Below are the code and all the weights of a small trained network. Each question names an input and a class and asks about switching units off, where a switched-off unit gives its printed mean instead of its output.

import numpy as np


def w(rows, s, z=0):
    codes = np.array(rows[::2]) - 128.0
    scale = np.full(codes.shape[1], s)
    scale[-1] = z or s
    return codes * scale


def f(y):
    return y / 2 * (1 + np.tanh(0.7978845608 * (y + 0.044715 * y**3)))


def log_softmax(a):
    a = a - a.max(-1, keepdims=True)
    return a - np.log(np.exp(a).sum(-1, keepdims=True))


def net(x, mask):
    res = np.array(x, float).reshape(1, 8) / 4 @ E
    y = f(res @ A[0][:, :-1].T + A[0][:, -1])
    res = res + np.where(mask, y, B[0][:, -1]) @ B[0][:, :-1]
    return log_softmax(res[-1] @ U[:, :-1].T + U[:, -1])


A, B = {}, {}
E = w([
[124,144,182,100,66,73,219],'x0',
[111,174,122,133,163,115,79],'x1',
[136,134,135,119,125,109,117],'x2',
[237,43,210,222,116,170,254],'x3',
[134,50,60,139,201,70,207],'x4',
[119,159,131,133,147,119,111],'x5',
[155,134,152,122,86,68,113],'x6',
[118,107,140,55,181,134,104],'x7',
],0.0062)
A[0] = w([
[157,121,144,144,157,68,108,6],'N0',
[126,90,120,135,141,104,140,74],'N1',
[112,160,152,159,199,220,154,152],'N2',
[140,194,171,96,94,240,125,40],'N3',
[141,115,91,115,176,194,125,176],'N4',
[141,118,166,191,180,153,143,32],'N5',
[131,63,80,162,187,46,140,34],'N6',
[117,102,74,141,186,119,185,53],'N7',
[160,96,129,169,149,200,53,182],'N8',
[129,206,175,130,139,134,159,112],'N9',
[217,80,194,142,126,86,117,145],'N10',
[59,192,208,163,187,217,126,117],'N11',
[198,141,187,254,139,126,107,27],'N12',
[159,136,60,152,205,84,174,97],'N13',
[200,138,189,224,189,159,178,29],'N14',
[75,148,148,148,173,82,184,5],'N15',
[219,65,223,125,196,160,158,81],'N16',
[158,105,114,155,235,71,137,147],'N17',
[151,149,180,75,125,20,140,204],'N18',
[146,176,157,121,88,243,110,29],'N19',
[173,127,171,130,90,175,57,76],'N20',
[121,121,159,156,113,128,204,238],'N21',
[178,165,153,177,212,122,54,150],'N22',
],0.0088,0.0028)
B[0] = w([
[211,130,100,104,105,101,237,118],'N0',
[159,138,101,108,72,126,122,132],'N1',
[48,219,74,100,74,122,101,168],'N2',
[190,68,97,26,102,73,248,182],'N3',
[84,158,128,188,93,169,163,160],'N4',
[117,234,51,77,123,125,99,164],'N5',
[136,129,145,17,73,116,169,171],'N6',
[190,126,124,65,64,74,154,159],'N7',
[54,40,149,163,9,78,146,189],'N8',
[170,48,231,123,57,87,115,150],'N9',
[109,187,27,149,163,159,96,221],'N10',
[154,113,93,143,75,75,151,170],'N11',
[101,116,164,14,207,157,118,214],'N12',
[204,59,155,88,26,103,114,170],'N13',
[112,139,94,73,181,205,87,248],'N14',
[188,37,183,88,118,126,78,127],'N15',
[123,149,95,191,151,151,3,254],'N16',
[97,131,180,81,47,39,130,179],'N17',
[39,105,106,173,116,215,70,197],'N18',
[226,123,128,61,157,42,169,177],'N19',
[196,42,42,102,99,101,212,171],'N20',
[79,85,71,133,111,170,146,233],'N21',
[58,47,173,157,93,77,165,165],'N22',
],0.0053,0.0066)
U = w([
[203,78,137,46,122,55,136,34],'0',
[64,58,146,156,147,123,100,255],'1',
[113,155,103,116,155,129,96,191],'2',
[101,191,89,82,255,153,40,51],'3',
[85,101,155,104,211,129,126,187],'4',
[109,105,135,140,172,101,99,78],'5',
[99,125,114,156,217,88,152,179],'6',
],0.0081,0.0024)

Each question gives the input, the list of numbers given to net, and the class t.
The units are the neurons (one row each of A and B). Each row of codes is followed by its name. A weight is (code - 128) times the scale printed after its matrix; where a second scale follows, it is the last column's (A, B and U).
mask holds one flag per neuron, in row order. A switched-off neuron (its flag False) gives its mean, the last column of its row in B, instead of its output. The means were averaged over made-up inputs and are rounded, as every weight is.
A unit's drop is (log p(t) with every unit on - log p(t) with that unit switched off) / (log p(t) with every unit on - log p(t) with every unit switched off).
The circuit of an input: a set's keep is (log p(t) with only the set's units on - log p(t) with every unit switched off) / (log p(t) with every unit on - log p(t) with every unit switched off). Starting from the 12 units with the biggest drops (on a tie, the unit counted first), units are removed one at a time, each time the one whose removal leaves the highest keep (on an exact tie, the one counted first), for as long as the keep stays at least 0.8.
units of the circuit, in order: the units of the circuit, biggest drop first
unit that matters most: the unit with the biggest drop
k most important neurons: the k neurons with the biggest drops, biggest first
drop of u: that unit's drop, to one decimal
input [8,-7,-2,6,-2,-8,4,-1], class 1: unit that matters most => N21
input [-1,-1,-3,3,-5,0,-2,-5], class 0: units of the circuit, in order => [N19; N3]
input [7,-1,-8,3,6,-4,8,4], class 2: units of the circuit, in order => [N10; N18]
input [-2,-4,7,-5,8,-6,7,-2], class 0: units of the circuit, in order => [N6; N13]
input [-7,4,4,-1,-2,-3,7,-3], class 1: units of the circuit, in order => [N22; N8]
input [-7,3,-4,-2,-4,-1,0,-3], class 1: units of the circuit, in order => [N8; N22]
input [-3,-4,-7,8,-5,7,-6,-7], class 3: 2 most important neurons => [N14; N12]
input [-4,3,2,7,6,-3,5,2], class 3: units of the circuit, in order => [N16; N14]
input [-6,-8,-3,5,8,2,2,-2], class 0: 2 most important neurons => [N13; N7]
input [-3,6,-2,8,-1,-8,-4,2], class 3: 2 most important neurons => [N14; N16]
input [8,7,3,-2,2,0,6,7], class 1: 2 most important neurons => [N18; N14]
input [4,-8,-7,7,1,1,-2,-6], class 3: drop of N10 => 0.1
input [-5,0,8,8,-4,1,2,4], class 3: drop of N20 => -0.1
input [-3,-2,2,-2,-6,5,-2,-1], class 0: drop of N3 => 0.2
input [-4,3,-1,-2,1,4,-1,0], class 1: unit that matters most => N22
